Below are the code and all the weights of a small trained network. Each question names an input and a class and asks about switching units off, where a switched-off unit gives its printed mean instead of its output.

import numpy as np


def w(rows, s, z=0):
    codes = np.array(rows[::2]) - 128.0
    scale = np.full(codes.shape[1], s)
    scale[-1] = z or s
    return codes * scale


def f(y):
    return y / 2 * (1 + np.tanh(0.7978845608 * (y + 0.044715 * y**3)))


def log_softmax(a):
    a = a - a.max(-1, keepdims=True)
    return a - np.log(np.exp(a).sum(-1, keepdims=True))


def net(x, mask):
    res = np.array(x, float).reshape(1, 7) / 4 @ E
    y = f(res @ A[0][:, :-1].T + A[0][:, -1])
    res = res + np.where(mask, y, B[0][:, -1]) @ B[0][:, :-1]
    return log_softmax(res[-1] @ U[:, :-1].T + U[:, -1])


A, B = {}, {}
E = w([
[10,142,190,176,143,149],'x0',
[131,121,134,133,129,127],'x1',
[178,207,171,176,38,150],'x2',
[126,129,121,131,124,112],'x3',
[119,148,108,115,128,139],'x4',
[72,110,153,40,52,120],'x5',
[121,128,112,132,121,120],'x6',
],0.012)
A[0] = w([
[81,167,173,187,112,116,138],'neuron 1',
[106,109,157,59,51,116,22],'neuron 2',
[142,119,133,182,95,194,167],'neuron 3',
[144,147,127,145,96,150,57],'neuron 4',
[231,144,102,72,110,111,173],'neuron 5',
[159,173,159,133,84,151,155],'neuron 6',
[96,84,117,153,131,131,201],'neuron 7',
[161,203,116,220,218,132,36],'neuron 8',
[185,110,99,117,90,131,120],'neuron 9',
[58,140,142,185,110,146,133],'neuron 10',
[77,123,168,71,71,110,28],'neuron 11',
[117,112,87,144,86,79,146],'neuron 12',
[102,92,122,91,186,144,143],'neuron 13',
[129,100,99,148,102,121,98],'neuron 14',
[65,165,160,159,148,122,92],'neuron 15',
[148,219,182,187,5,145,111],'neuron 16',
[117,92,151,69,49,146,4],'neuron 17',
[71,172,163,148,146,102,76],'neuron 18',
[53,167,172,169,152,147,133],'neuron 19',
[70,64,108,88,209,106,158],'neuron 20',
[132,149,86,174,176,120,38],'neuron 21',
],0.013,0.0017)
B[0] = w([
[143,100,118,97,130,142,196],'neuron 1',
[109,161,181,218,104,164,200],'neuron 2',
[99,143,126,115,129,142,165],'neuron 3',
[109,124,119,123,138,122,149],'neuron 4',
[206,37,85,101,99,181,210],'neuron 5',
[109,98,122,111,173,71,181],'neuron 6',
[130,143,119,90,143,153,164],'neuron 7',
[95,199,191,251,73,126,234],'neuron 8',
[157,77,120,104,131,171,171],'neuron 9',
[180,69,99,106,124,164,197],'neuron 10',
[137,173,165,227,99,133,201],'neuron 11',
[126,118,144,133,143,129,138],'neuron 12',
[103,141,131,74,153,89,196],'neuron 13',
[117,122,137,114,125,145,129],'neuron 14',
[203,80,106,130,120,159,192],'neuron 15',
[38,175,111,21,218,63,252],'neuron 16',
[140,172,140,223,92,126,190],'neuron 17',
[190,82,127,130,98,157,181],'neuron 18',
[203,66,78,113,87,140,216],'neuron 19',
[65,172,112,57,190,73,248],'neuron 20',
[93,159,183,152,85,137,178],'neuron 21',
],0.016,0.014)
U = w([
[91,143,95,2,193,30,103],'0',
[255,4,67,72,99,183,252],'1',
[142,190,200,221,79,126,38],'2',
],0.0088,0.0011)

Each question gives the input, the list of numbers given to net, and the class t.
The units are the neurons (one row each of A and B). Each row of codes is followed by its name. A weight is (code - 128) times the scale printed after its matrix; where a second scale follows, it is the last column's (A, B and U).
mask holds one flag per neuron, in row order. A switched-off neuron (its flag False) gives its mean, the last column of its row in B, instead of its output. The means were averaged over made-up inputs and are rounded, as every weight is.
A unit's drop is (log p(t) with every unit on - log p(t) with that unit switched off) / (log p(t) with every unit on - log p(t) with every unit switched off).
The circuit of an input: a set's keep is (log p(t) with only the set's units on - log p(t) with every unit switched off) / (log p(t) with every unit on - log p(t) with every unit switched off). Starting from the 12 units with the biggest drops (on a tie, the unit counted first), units are removed one at a time, each time the one whose removal leaves the highest keep (on an exact tie, the one counted first), for as long as the keep stays at least 0.8.
circuit, biggest first: the units of the circuit, biggest drop first
most important unit: the unit with the biggest drop
top k neurons: the k neurons with the biggest drops, biggest first
drop of u: that unit's drop, to one decimal
input [7,-2,1,-7,0,6,-6], class 1: circuit, biggest first -> [neuron 19]
input [6,-2,-6,4,4,7,-5], class 2: top 4 neurons -> [neuron 11; neuron 16; neuron 2; neuron 17]
input [-7,-4,-1,2,8,8,8], class 2: top 2 neurons -> [neuron 2; neuron 17]
input [8,4,-6,-4,6,0,7], class 1: top 3 neurons -> [neuron 19; neuron 16; neuron 15]
input [6,7,5,-5,7,-6,-4], class 1: top 3 neurons -> [neuron 19; neuron 10; neuron 15]
input [-2,7,8,-8,-2,7,-3], class 0: top 3 neurons -> [neuron 16; neuron 8; neuron 6]
input [8,4,-4,-6,6,-8,6], class 1: top 2 neurons -> [neuron 19; neuron 10]
input [-5,-1,6,3,7,5,-6], class 0: top 2 neurons -> [neuron 16; neuron 8]
input [7,-8,1,-2,-8,8,2], class 2: top 4 neurons -> [neuron 11; neuron 2; neuron 17; neuron 5]
input [7,-6,7,-7,2,-6,-4], class 0: top 3 neurons -> [neuron 16; neuron 5; neuron 6]
input [-5,-8,-4,-2,4,3,-8], class 1: top 2 neurons -> [neuron 16; neuron 5]
input [1,-5,-3,-2,-4,-4,-5], class 2: top 2 neurons -> [neuron 16; neuron 8]
input [4,-7,4,0,-6,2,-7], class 0: top 2 neurons -> [neuron 16; neuron 5]
input [3,7,-3,4,-7,-6,-8], class 2: most important unit -> neuron 8
input [-4,-7,5,2,-1,-1,4], class 0: drop of neuron 16 -> 3.3
input [-6,1,-5,6,7,0,-1], class 1: drop of neuron 5 -> 5.4
input [1,4,4,-3,2,3,-8], class 0: drop of neuron 4 -> 0.0
